Below is a small trained network, with its code and all its weights. Each question gives an input and a class and asks what happens when units are switched off, that is, made to give their printed mean instead of their output.

import numpy as np


def w(rows, s, z=0):
    codes = np.array(rows[::2]) - 128.0
    scale = np.full(codes.shape[1], s)
    scale[-1] = z or s
    return codes * scale


def f(y):
    return np.maximum(y, 0)


def log_softmax(a):
    a = a - a.max(-1, keepdims=True)
    return a - np.log(np.exp(a).sum(-1, keepdims=True))


def net(x, mask):
    res = np.array(x, float).reshape(1, 7) / 4 @ E
    y = f(res @ A[0][:, :-1].T + A[0][:, -1])
    res = res + np.where(mask, y, B[0][:, -1]) @ B[0][:, :-1]
    return log_softmax(res[-1] @ U[:, :-1].T + U[:, -1])


A, B = {}, {}
E = w([
[149,106,40,189,112,96,116,111,120,82,154],'x0',
[71,72,131,123,171,110,77,122,68,191,170],'x1',
[133,115,160,243,145,197,152,49,82,175,162],'x2',
[180,124,120,156,82,104,177,131,76,135,50],'x3',
[54,142,220,126,118,153,121,62,75,42,188],'x4',
[139,161,130,77,120,93,134,77,117,192,99],'x5',
[117,114,121,133,115,122,10,45,146,80,103],'x6',
],0.012)
A[0] = w([
[136,123,75,54,118,45,96,181,210,121,107,191],'n0',
[87,121,113,188,161,139,146,164,99,135,159,198],'n1',
[108,95,102,85,121,114,173,115,117,86,160,211],'n2',
[121,147,124,117,115,109,132,98,76,156,162,110],'n3',
[4,98,163,108,155,200,132,149,172,50,148,239],'n4',
[94,115,164,104,189,105,93,122,118,134,160,216],'n5',
[137,136,186,101,113,158,179,154,128,159,123,4],'n6',
[95,114,170,97,153,138,82,115,133,185,174,175],'n7',
[148,199,92,117,119,119,174,141,211,94,116,226],'n8',
[128,112,118,142,174,135,191,99,150,184,65,104],'n9',
[153,89,84,203,90,122,111,106,102,171,87,139],'n10',
[162,190,111,128,122,145,157,151,139,104,131,73],'n11',
[111,90,158,132,94,78,111,116,120,80,151,170],'n12',
[128,156,125,129,111,154,173,119,110,166,127,151],'n13',
[145,86,121,135,155,176,177,132,112,142,113,156],'n14',
[173,164,160,95,108,171,145,157,165,74,126,192],'n15',
],0.012,0.0031)
B[0] = w([
[77,112,116,165,137,103,181,140,34,177,2,246],'n0',
[188,172,159,151,167,96,99,155,158,66,217,193],'n1',
[115,172,191,87,92,124,169,149,73,159,157,171],'n2',
[69,181,79,134,134,78,188,135,88,142,107,170],'n3',
[160,145,169,185,173,39,146,63,151,104,123,250],'n4',
[62,127,179,147,152,83,131,111,160,203,65,206],'n5',
[155,78,192,216,184,181,61,32,216,115,143,169],'n6',
[25,77,131,188,141,123,157,101,107,167,89,208],'n7',
[101,135,168,160,86,158,142,68,181,188,76,205],'n8',
[123,128,121,50,91,53,170,160,100,130,145,179],'n9',
[108,80,108,171,151,153,127,87,99,82,156,208],'n10',
[75,118,150,134,93,146,126,132,158,141,164,166],'n11',
[134,116,88,153,124,73,162,73,47,165,129,184],'n12',
[93,132,107,107,101,131,131,128,106,102,175,169],'n13',
[119,215,81,72,92,150,163,197,140,122,246,171],'n14',
[170,148,169,106,101,93,148,114,162,170,129,188],'n15',
],0.0089,0.018)
U = w([
[155,204,138,59,99,158,154,171,79,115,227,121],'0',
[107,83,143,213,153,135,103,84,183,182,131,155],'1',
[179,195,167,56,1,167,124,116,210,130,148,109],'2',
[225,139,155,171,206,79,114,96,191,56,177,142],'3',
[147,65,89,150,145,251,28,84,129,61,78,133],'4',
[131,146,102,14,107,153,118,213,140,119,136,97],'5',
[102,161,136,83,96,47,188,122,59,184,55,129],'6',
[186,154,120,26,188,215,22,180,156,113,87,2],'7',
],0.009,0.0079)

Each question gives the input, the list of numbers given to net, and the class t.
The units are the neurons (one row each of A and B). Each row of codes is followed by its name. A weight is (code - 128) times the scale printed after its matrix; where a second scale follows, it is the last column's (A, B and U).
mask holds one flag per neuron, in row order. A switched-off neuron (its flag False) gives its mean, the last column of its row in B, instead of its output. The means were averaged over made-up inputs and are rounded, as every weight is.
A unit's drop is (log p(t) with every unit on - log p(t) with that unit switched off) / (log p(t) with every unit on - log p(t) with every unit switched off).
The circuit of an input: a set's keep is (log p(t) with only the set's units on - log p(t) with every unit switched off) / (log p(t) with every unit on - log p(t) with every unit switched off). Starting from the 12 units with the biggest drops (on a tie, the unit counted first), units are removed one at a time, each time the one whose removal leaves the highest keep (on an exact tie, the one counted first), for as long as the keep stays at least 0.8.
units of the circuit, in order: the units of the circuit, biggest drop first
top k neurons: the k neurons with the biggest drops, biggest first
drop when u is switched off: that unit's drop, to one decimal
input [7,6,5,5,7,-5,-1], class 3: units of the circuit, in order	[n1]
input [-4,7,8,-7,-8,2,-7], class 0: units of the circuit, in order	[n14 n1]
input [0,-6,0,6,-6,1,-8], class 2: top 2 neurons	[n6 n14]
input [3,0,1,2,8,4,-6], class 0: units of the circuit, in order	[n0 n7 n8]
input [-6,-2,5,5,2,-1,-5], class 0: top 2 neurons	[n14 n4]
input [-4,8,0,-4,-3,1,-7], class 1: top 2 neurons	[n6 n0]
input [3,3,7,-2,-8,5,7], class 4: top 3 neurons	[n10 n4 n5]
input [-1,8,-1,-1,3,-2,-3], class 1: top 4 neurons	[n0 n9 n1 n7]
input [-5,1,0,2,8,0,-1], class 1: top 3 neurons	[n6 n0 n9]
input [-4,4,2,3,5,4,-7], class 1: top 2 neurons	[n6 n0]
input [-3,-2,2,-1,8,-3,1], class 3: top 2 neurons	[n4 n0]
input [6,8,-3,0,-5,-4,8], class 6: top 2 neurons	[n0 n6]
input [5,-2,8,2,1,-5,6], class 4: top 3 neurons	[n4 n10 n15]
input [7,-5,3,0,-5,4,-1], class 1: units of the circuit, in order	[n10]
input [2,-7,-3,1,4,-8,-6], class 2: drop when n15 is switched off	0.1
input [-1,-7,3,-5,5,-7,1], class 3: drop when n8 is switched off	0.0
input [5,-4,7,-2,-1,-7,-6], class 0: drop when n14 is switched off	0.5
